Below are the code and all the weights of a small trained network. Each question names an input and a target symbol and asks about switching units off, where a switched-off unit gives its printed mean instead of its output.

import numpy as np


def w(rows, s, z=0):
    codes = np.array(rows[::2]) - 128.0
    scale = np.full(codes.shape[1], s)
    scale[-1] = z or s
    return codes * scale


def norm(h):
    return h / np.sqrt((h * h).mean(-1, keepdims=True) + 1e-5)


def f(y):
    return y / 2 * (1 + np.tanh(0.7978845608 * (y + 0.044715 * y**3)))


def softmax(a):
    e = np.exp(a - a.max(-1, keepdims=True))
    return e / e.sum(-1, keepdims=True)


def log_softmax(a):
    a = a - a.max(-1, keepdims=True)
    return a - np.log(np.exp(a).sum(-1, keepdims=True))


def net(x, mask):
    ids = ['αγδζηψω'.index(c) for c in x.split()]
    T = len(ids)
    res = E[ids] + P[:T]
    r = norm(res)
    for j in range(3):
        rows = slice(3 * j, 3 * j + 3)
        q, k, v = (r @ M[0][rows].T for M in (Q, K, V))
        z = softmax(np.where(np.tri(T) > 0, q @ k.T / 3**0.5, -1e9)) @ v
        o = O[0][rows]
        res = res + np.where(mask[j], z, o[:, -1]) @ o[:, :-1]
    y = f(norm(res) @ A[0][:, :-1].T + A[0][:, -1])
    res = res + np.where(mask[3:11], y, B[0][:, -1]) @ B[0][:, :-1]
    return log_softmax(norm(res)[-1] @ U[:, :-1].T + U[:, -1])


Q, K, V, O, A, B = {}, {}, {}, {}, {}, {}
E = w([
[187,128,203,79,121],'α',
[136,129,100,2,110],'γ',
[150,99,50,93,116],'δ',
[228,164,72,205,95],'ζ',
[135,48,140,123,189],'η',
[62,70,165,145,28],'ψ',
[192,172,129,76,227],'ω',
],0.0058)
P = w([
[255,23,80,81,96],'0',
[223,52,90,88,112],'1',
[201,76,83,98,122],'2',
[182,95,82,100,131],'3',
[166,114,97,119,137],'4',
[144,129,104,112,147],'5',
[114,136,117,119,132],'6',
[110,158,102,137,148],'7',
[113,173,108,110,156],'8',
[95,182,120,90,134],'9',
],0.0044)
Q[0] = w([
[125,116,84,116,162],'h1',
[125,155,148,232,115],'h1',
[82,133,87,171,113],'h1',
[100,139,106,96,119],'h2',
[208,90,109,55,162],'h2',
[168,135,138,48,120],'h2',
[173,138,114,113,177],'h3',
[9,119,155,212,96],'h3',
[134,139,145,128,84],'h3',
],0.012)
K[0] = w([
[145,121,193,135,80],'h1',
[155,1,89,52,159],'h1',
[210,45,151,115,161],'h1',
[117,156,134,165,91],'h2',
[126,231,46,134,168],'h2',
[46,190,80,166,170],'h2',
[24,198,143,114,165],'h3',
[238,79,81,76,53],'h3',
[121,85,124,137,140],'h3',
],0.0088)
V[0] = w([
[192,149,183,132,205],'h1',
[97,119,90,46,203],'h1',
[160,116,254,108,76],'h1',
[167,206,200,101,143],'h2',
[115,124,104,149,204],'h2',
[82,137,130,51,104],'h2',
[157,207,120,116,39],'h3',
[110,19,152,156,100],'h3',
[144,124,154,125,51],'h3',
],0.0074)
O[0] = w([
[187,214,154,141,123,207],'h1',
[145,136,78,41,164,164],'h1',
[119,180,242,127,155,252],'h1',
[181,22,165,168,139,102],'h2',
[141,154,51,167,103,109],'h2',
[121,85,105,58,157,136],'h2',
[168,124,163,81,31,53],'h3',
[2,194,96,204,157,195],'h3',
[90,168,149,117,81,135],'h3',
],0.0066,0.004)
A[0] = w([
[172,165,140,73,73,88],'n1',
[122,12,123,60,177,186],'n2',
[10,127,137,167,87,113],'n3',
[191,154,208,109,143,253],'n4',
[155,125,136,197,2,29],'n5',
[85,125,47,108,144,105],'n6',
[5,86,157,98,139,114],'n7',
[207,177,75,143,122,144],'n8',
],0.0056,0.0016)
B[0] = w([
[137,119,87,114,23,156],'n1',
[96,69,144,234,188,154],'n2',
[77,51,143,130,55,154],'n3',
[46,119,41,164,142,252],'n4',
[177,78,105,176,141,112],'n5',
[115,253,192,152,171,143],'n6',
[51,14,189,160,117,162],'n7',
[166,86,152,243,87,160],'n8',
],0.0043,0.0039)
U = w([
[177,175,253,113,125,252],'α',
[120,100,99,35,135,91],'γ',
[101,185,55,100,124,108],'δ',
[175,103,99,204,73,78],'ζ',
[85,147,129,181,202,85],'η',
[70,70,145,178,62,152],'ψ',
[193,45,120,109,169,116],'ω',
],0.007,0.0021)

Each question gives the input, a string of symbols that net reads in full, and the target symbol t.
The units are the heads (3 rows each of Q, K, V and O) and the neurons (one row each of A and B). Each row of codes is followed by its name. A weight is (code - 128) times the scale printed after its matrix; where a second scale follows, it is the last column's (O, A, B and U).
mask holds one flag per unit, heads first, then neurons. A switched-off unit (its flag False) gives its mean, the last column of its rows in O or B, instead of its output. The means were averaged over made-up inputs and are rounded, as every weight is.
A unit's drop is (log p(t) with every unit on - log p(t) with that unit switched off) / (log p(t) with every unit on - log p(t) with every unit switched off).
The circuit of an input: a set's keep is (log p(t) with only the set's units on - log p(t) with every unit switched off) / (log p(t) with every unit on - log p(t) with every unit switched off). Starting from all 11 units, units are removed one at a time, each time the one whose removal leaves the highest keep (on an exact tie, the one counted first), for as long as the keep stays at least 0.8.
units of the circuit, in order: the units of the circuit, biggest drop first
most important unit: the unit with the biggest drop
k most important neurons: the k neurons with the biggest drops, biggest first
heads that matter: for each layer, one digit per head in row order, 1 if its drop is at least 0.15 and else 0, layers parted by /
drop when u is switched off: that unit's drop, to one decimal
input δ α ζ γ ψ α η, target ψ: units of the circuit, in order -> h1, n7
input α α δ α η α α η, target α: heads that matter -> 100
input α δ ω, target ω: heads that matter -> 001
input ζ ω ζ ψ α α α α γ, target α: most important unit -> h1
input ω ω δ δ η α γ γ γ δ, target γ: heads that matter -> 011
input α η γ ζ α α α δ, target α: heads that matter -> 100
input γ δ ζ δ, target ζ: units of the circuit, in order -> h3, n8
input η ψ α, target ψ: units of the circuit, in order -> h1, h3
input η α η α ζ γ η ω η, target ω: heads that matter -> 001
input γ η δ δ ω γ, target ω: heads that matter -> 001
input α η δ δ α, target δ: units of the circuit, in order -> h2, h1
input δ η α α α γ δ α, target γ: heads that matter -> 101
input α η α, target η: heads that matter -> 001
input δ η α, target η: units of the circuit, in order -> h3
input α η η ζ η δ α ψ ψ η, target ψ: 2 most important neurons -> n3, n7
input α α ψ ζ α ψ δ, target ψ: 2 most important neurons -> n3, n7
input α η ω α ζ α, target ζ: drop when h1 is switched off -> 0.3
input ζ η α α ω α α ζ γ, target ζ: drop when n8 is switched off -> 0.1
input η η δ η δ α, target δ: drop when h3 is switched off -> -0.1
input α ψ ζ δ α α α η, target α: drop when n4 is switched off -> -0.3
input α δ α α γ α, target γ: most important neuron -> n4
